G: [131,221,-231,-305,169,-315,-148,73,-213,-72,228,91,-89,-264]
C: [-283,-305,589,337,-479,441,553,-263,-69,61,-263,-336,17,498]
V: [-7,-130,261,166,88,441,164,-95,504,-72,609,-519,177,244]
X: [-145,572,15,-91,88,-483,8,-600,-284,61,-26,-579,-408,-264]
L: [-283,-305,425,209,-560,273,553,-179,-141,128,-788,-275,-36,413]
F: [223,133,-477,123,-398,105,261,578,-642,194,482,30,-514,921]
J: [-99,133,-67,209,494,273,262,-11,-69,61,355,152,70,159]
A: [85,-305,-313,209,-155,-231,-148,241,289,-671,228,-214,-248,-10]
D: [-191,659,-313,209,-236,-567,-148,-768,74,394,101,-579,-461,-95]
N: [-422,-481,425,252,-722,273,553,-263,74,394,-915,-275,17,413]
both V F:   [261]
Table of tags by key:
[-275] -> K694
[-305] -> K782
[-214] -> K698
[85] -> K382
[30] -> K688
[-519] -> K573
join A 11:   K698
which: [-283,-305,425,209,-560,273,553,-179,-141,128,-788,-275,-36,413]  L
both A C:   [-305]
which: [-99,133,-67,209,494,273,262,-11,-69,61,355,152,70,159]  J

R: [231,-518,108,-108,303,-8,-382,-495,269,-185,947,126,-182,-218,-24,-264,-487,608,298,107,89,142,46,28,99,-412,189,-277]
P: [-168,571,510,731,-355,-219,792,-146,-220,-165,705,-573,598,-5,208,739,264,-814,-236,-139,-106,-14,14,-205,-322,147,-955,50]
Z: [420,127,-43,621,19,-305,-123,-316,-242,437,-690,-49,-149,-268,38,-363,510,-518,-6,785,194,-83,284,627,130,262,499,376]
U: [-291,212,177,-214,511,179,605,363,-203,87,230,-88,465,58,30,-377,88,-875,116,26,-40,42,-174,-321,-608,437,-450,249]
Y: [-452,566,-116,360,203,472,-354,-202,-935,710,-680,192,-330,9,87,166,-438,571,167,189,471,-740,-249,754,726,-256,205,201]
both Z P:   [510]
both P Y:   [571]
key -> tag
[-50] -> K564
[-573] -> K723
[-49] -> K721
[-236] -> K59
[-220] -> K560
[-572] -> K100
join P 11:   K723

K: [47,-131,-7,111,-206,111,160,115,621,431,729,435,722,65,38]
E: [-142,-131,-7,112,-206,-60,160,115,621,431,729,435,722,65,38]
Q: [47,-131,-7,111,-206,-60,160,115,621,431,729,435,722,65,90]
which: [47,-131,-7,111,-206,111,160,115,621,431,729,435,722,65,38]  K
present: [621,115]  no
present: [-7,-131]  no
which: [-142,-131,-7,112,-206,-60,160,115,621,431,729,435,722,65,38]  E
present: [-132,-7]  no

Kizin: [283,800,-277,-82]
tor: [571,611,-82,-526]
vokib: [-172,-374,-334,-585]
Dubu: [505,-516,-331,-332]
vuger: [344,-375,186,486]
tabe: [-154,355,187,-332]
Baga: [-500,-546,13,-172]
rovib: [-289,-843,392,-11]
dobi: [858,-598,-826,763]
Kilu: [-32,220,773,187]
Gub: [-375,-172,-626,183]
both Gub Baga:   [-172]
both tabe Dubu:   [-332]
both Kilu tabe:   [187]
tags:
[-599] -> K582
[-598] -> K997
[763] -> K902
[220] -> K603
[219] -> K371
[-826] -> K155
join dobi 1:   K997
both Gub vokib:   [-172]
both vuger Gub:   [-375]

busov: [397,588,152,337,-57,20,225]
dimo: [272,32,-391,169,-4,79,-7]
Vuzo: [342,61,211,77,50,-38,250]
Faz: [287,-9,12,-115,258,70,81]
tusur: [-125,-731,-63,-156,-137,256,-476]
Puf: [-37,296,26,-192,212,-342,19]
faza: [61,-318,3,28,36,3,-114]
Tugi: [60,-115,27,-40,-167,2,-287]
zos: [129,470,-248,117,-54,-415,296]
dugil: [85,337,-77,-142,3,-164,718]
Gim: [20,0,-144,27,-47,242,-139]
both Tugi Gim:   [27]
both faza Vuzo:   [61]

W: [244,-78,503,185,-552,260,73,-128,380]
B: [-142,3,-112,28,489,-186,91,330,-57]
T: [-67,-56,329,-57,-565,-458,45,814,238]
M: [234,-46,814,377,-370,-847,429,434,23]
S: [260,-104,169,815,-17,231,61,-100,126]
H: [717,-260,482,657,495,409,381,194,-178]
present: [28,489]  yes
both S W:   [260]
both T B:   [-57]
key -> tag
[234] -> K236
[244] -> K529
[194] -> K265
[260] -> K781
[-67] -> K311
[-142] -> K944
[717] -> K507
join H 0:   K507
which: [717,-260,482,657,495,409,381,194,-178]  H
which: [244,-78,503,185,-552,260,73,-128,380]  W
both M T:   [814]

Pafe: [464,-908,464,463,465,465,-464,485,464,-463,464,-464,464,464,-465,464,465,-464,-463,-464,-464,-465,464,464,464]
Zep: [-495,-45,908,907,908,908,-907,53,908,-907,907,-907,907,907,-908,907,908,-908,-906,-908,-907,-908,907,908,907]
Zutu: [907,-45,908,907,908,908,-907,53,908,-907,907,-907,907,907,-908,907,-495,495,-909,494,494,495,-494,-495,-494]
present: [464,-463]  yes
Table of tags by key:
[907] -> K941
[-906] -> K278
[908] -> K363
[465] -> K646
[909] -> K569
join Zep 4:   K363
both Zep Pafe:   [-908]
which: [907,-45,908,907,908,908,-907,53,908,-907,907,-907,907,907,-908,907,-495,495,-909,494,494,495,-494,-495,-494]  Zutu
both Pafe Zep:   [-908]
which: [464,-908,464,463,465,465,-464,485,464,-463,464,-464,464,464,-465,464,465,-464,-463,-464,-464,-465,464,464,464]  Pafe

gavod: [319,108,-625,-275]
rafe: [710,-198,-34,-399]
bekud: [10,313,385,173]
Zupef: [232,61,-616,-285]
fub: [198,150,-421,427]
gabi: [-34,-366,-33,280]
mib: [198,150,-223,427]
present: [319,108,-625,-275]  yes
both rafe gabi:   [-34]

sogi: [275,183,455,273,455,274,454,454,275,455,455,274,274,275,273,275,454]
Zat: [129,526,601,128,600,129,599,600,129,601,601,128,129,129,128,129,599]
nomi: [72,478,658,527,658,72,657,657,72,658,658,71,71,72,70,72,657]
bag: [527,418,202,526,202,527,201,202,528,203,203,526,526,527,526,527,202]
toruv: [174,-725,556,172,556,173,555,554,174,556,555,173,172,174,172,175,555]
present: [601,601,129]  no
both bag Zat:   [526]

rugul: [-417,218,-78,578,-204,170,199,-45,-467]
lomo: [-271,146,-235,24,553,338,-33,-542,169]
fati: [-41,-221,86,-296,84,-259,-650,-14,497]
Vin: [-218,345,54,156,262,-12,581,-84,533]
suni: [-316,240,82,295,-371,236,57,477,-463]
bip: [-162,-60,219,-24,-656,-378,86,451,186]
pasot: [-68,-303,-526,244,-309,210,-74,-268,-492]
lubi: [90,-280,-679,-37,-27,-126,106,-190,533]
tags:
[-657] -> K248
[86] -> K771
[-656] -> K899
[85] -> K922
[-33] -> K29
join bip 6:   K771
present: [244,-309,210,-74,-268]  yes
present: [-303,-526,244,-309,210]  yes

diga: [9,-12,912,840,765,884,-29,875,897,781,815,860,-91,859,698,941,867,834,-54,817,35,9,885,858,878,836]
lol: [853,943,26,37,883,-27,953,-34,68,0,-43,-26,-95,13,39,-42,26,-22,850,-29,814,890,23,4,-11,838]
Bazab: [890,825,26,54,860,-77,851,39,28,-12,-9,-19,19,40,834,-38,863,826,741,846,-56,6,-46,-37,-67,894]
present: [850,-29,814]  yes
present: [-43,-26]  yes
present: [-11,4,23,890]  no

